Below is a small trained network, with its code and all its weights. Each question gives an input and a class and asks what happens when units are switched off, that is, made to give their printed mean instead of their output.

import numpy as np


def w(rows, s, z=0):
    codes = np.array(rows[::2]) - 128.0
    scale = np.full(codes.shape[1], s)
    scale[-1] = z or s
    return codes * scale


def norm(h):
    return h / np.sqrt((h * h).mean(-1, keepdims=True) + 1e-5)


def f(y):
    return y / 2 * (1 + np.tanh(0.7978845608 * (y + 0.044715 * y**3)))


def log_softmax(a):
    a = a - a.max(-1, keepdims=True)
    return a - np.log(np.exp(a).sum(-1, keepdims=True))


def net(x, mask):
    res = np.array(x, float).reshape(1, 6) / 4 @ E
    u = 0
    for l in range(2):
        y = f(norm(res) @ A[l][:, :-1].T + A[l][:, -1])
        res = res + np.where(mask[u : u + 7], y, B[l][:, -1]) @ B[l][:, :-1]
        u += 7
    return log_softmax(norm(res)[-1] @ U[:, :-1].T + U[:, -1])


A, B = {}, {}
E = w([
[185,104,164,122,88,105,190,134,50,121,193],'x0',
[176,77,167,96,208,146,167,174,184,140,119],'x1',
[123,163,128,153,115,141,127,171,145,193,176],'x2',
[170,146,144,186,100,98,142,103,172,131,102],'x3',
[142,104,121,108,152,93,108,75,93,236,97],'x4',
[183,39,147,160,95,190,2,118,133,130,178],'x5',
],0.0038)
A[0] = w([
[130,116,101,146,79,189,138,195,166,51,141,64],'L0N0',
[124,218,78,175,147,141,131,187,175,238,253,63],'L0N1',
[44,78,74,37,182,186,107,164,39,107,173,54],'L0N2',
[192,108,137,186,138,160,25,166,114,152,165,41],'L0N3',
[210,118,122,250,87,49,155,76,204,116,84,85],'L0N4',
[162,111,120,87,149,81,82,71,105,220,105,62],'L0N5',
[136,46,96,95,163,107,142,25,98,3,51,4],'L0N6',
],0.0046,0.0023)
B[0] = w([
[100,118,154,168,189,144,171,23,113,168,162,205],'L0N0',
[107,62,208,97,61,171,149,122,93,74,9,232],'L0N1',
[194,241,204,90,118,137,91,84,170,174,153,222],'L0N2',
[124,153,133,122,129,122,179,141,97,111,59,252],'L0N3',
[122,209,182,2,159,188,68,132,94,171,181,236],'L0N4',
[68,121,139,188,169,207,191,65,116,104,194,210],'L0N5',
[85,71,216,128,3,186,161,173,142,163,75,213],'L0N6',
],0.0059,0.002)
A[1] = w([
[63,165,97,157,61,80,49,92,56,112,127,132],'L1N0',
[209,132,142,114,105,114,177,129,56,112,197,246],'L1N1',
[73,152,84,131,170,171,61,125,202,131,69,65],'L1N2',
[110,170,148,148,116,175,145,165,181,1,182,60],'L1N3',
[195,63,130,182,124,187,14,131,109,116,149,14],'L1N4',
[101,93,128,131,155,103,134,75,100,221,115,50],'L1N5',
[183,45,157,99,227,108,138,182,185,154,103,2],'L1N6',
],0.0052,0.00099)
B[1] = w([
[223,95,113,108,161,192,178,172,207,85,169,230],'L1N0',
[83,85,103,145,123,78,40,150,188,148,115,254],'L1N1',
[150,51,156,130,72,22,107,164,85,160,206,231],'L1N2',
[147,89,106,178,191,150,93,36,49,215,91,208],'L1N3',
[56,237,95,90,179,41,253,156,109,116,47,246],'L1N4',
[140,118,121,212,165,161,97,98,105,90,100,169],'L1N5',
[166,167,55,148,55,175,121,110,138,64,182,212],'L1N6',
],0.0068,0.0029)
U = w([
[87,203,89,120,169,60,194,156,99,102,65,172],'0',
[114,86,123,205,188,173,126,40,82,158,138,142],'1',
[115,80,185,120,57,172,143,150,120,122,76,248],'2',
[196,134,66,121,108,187,140,142,186,74,192,116],'3',
[110,53,132,134,100,4,74,164,134,157,180,87],'4',
[148,225,178,61,148,140,67,108,128,175,142,110],'5',
[78,127,128,131,128,153,94,136,147,108,114,1],'6',
],0.013,0.0047)

Each question gives the input, the list of numbers given to net, and the class t.
The units are the neurons (one row each of A and B). Each row of codes is followed by its name. A weight is (code - 128) times the scale printed after its matrix; where a second scale follows, it is the last column's (A, B and U).
mask holds one flag per neuron, layer by layer. A switched-off neuron (its flag False) gives its mean, the last column of its row in B, instead of its output. The means were averaged over made-up inputs and are rounded, as every weight is.
A unit's drop is (log p(t) with every unit on - log p(t) with that unit switched off) / (log p(t) with every unit on - log p(t) with every unit switched off).
The circuit of an input: a set's keep is (log p(t) with only the set's units on - log p(t) with every unit switched off) / (log p(t) with every unit on - log p(t) with every unit switched off). Starting from the 12 units with the biggest drops (on a tie, the unit counted first), units are removed one at a time, each time the one whose removal leaves the highest keep (on an exact tie, the one counted first), for as long as the keep stays at least 0.8.
units of the circuit, in order: the units of the circuit, biggest drop first
top k neurons: the k neurons with the biggest drops, biggest first
top k neurons in layer l: the k neurons of layer l with the biggest drops, biggest first
input [1,-4,7,-6,-5,-4], class 2: top neuron : (L0N1)
input [-7,-2,2,-6,-1,-1], class 4: top 2 neurons : (L1N2 L0N4)
input [5,-6,-6,-7,-5,3], class 5: top 2 neurons in layer 0 : (L0N2 L0N1)
input [8,-1,5,7,7,-3], class 4: top 4 neurons : (L1N1 L0N0 L1N3 L0N2)
input [8,-3,-7,-3,-1,-1], class 4: top 2 neurons : (L1N1 L0N1)
input [-1,6,0,-8,-4,-6], class 5: units of the circuit, in order : (L0N2 L1N4)
input [8,-8,-2,2,7,-3], class 3: top 3 neurons : (L1N0 L1N3 L0N0)
input [7,-5,2,1,8,-4], class 1: top 2 neurons : (L1N5 L0N5)
input [-8,0,-8,-2,2,6], class 2: top 2 neurons in layer 0 : (L0N6 L0N3)
input [3,4,4,5,-2,-3], class 5: top 2 neurons in layer 0 : (L0N4 L0N6)
input [6,1,0,-7,-8,4], class 1: top 2 neurons in layer 0 : (L0N4 L0N0)
input [-8,-3,-7,-7,3,-3], class 4: top 3 neurons : (L1N2 L0N1 L0N4)
input [6,4,2,-2,-7,4], class 1: top 2 neurons : (L1N3 L1N2)
input [7,6,1,-1,-1,3], class 4: top neuron : (L1N1)
input [-6,-7,-7,-1,-1,2], class 2: top 2 neurons : (L0N6 L1N6)
input [-6,7,-4,-8,0,7], class 5: top 3 neurons : (L0N2 L1N0 L1N4)
input [-1,6,-6,-7,2,6], class 5: top 2 neurons in layer 1 : (L1N0 L1N4)
input [-4,-8,-2,8,-5,-3], class 3: top 2 neurons in layer 1 : (L1N0 L1N4)
input [1,-5,4,-5,0,5], class 0: top 2 neurons in layer 1 : (L1N4 L1N6)
input [1,4,-5,2,-6,-5], class 1: top 2 neurons in layer 1 : (L1N3 L1N4)
input [6,5,-4,7,-8,-7], class 1: units of the circuit, in order : (L1N3 L1N4)
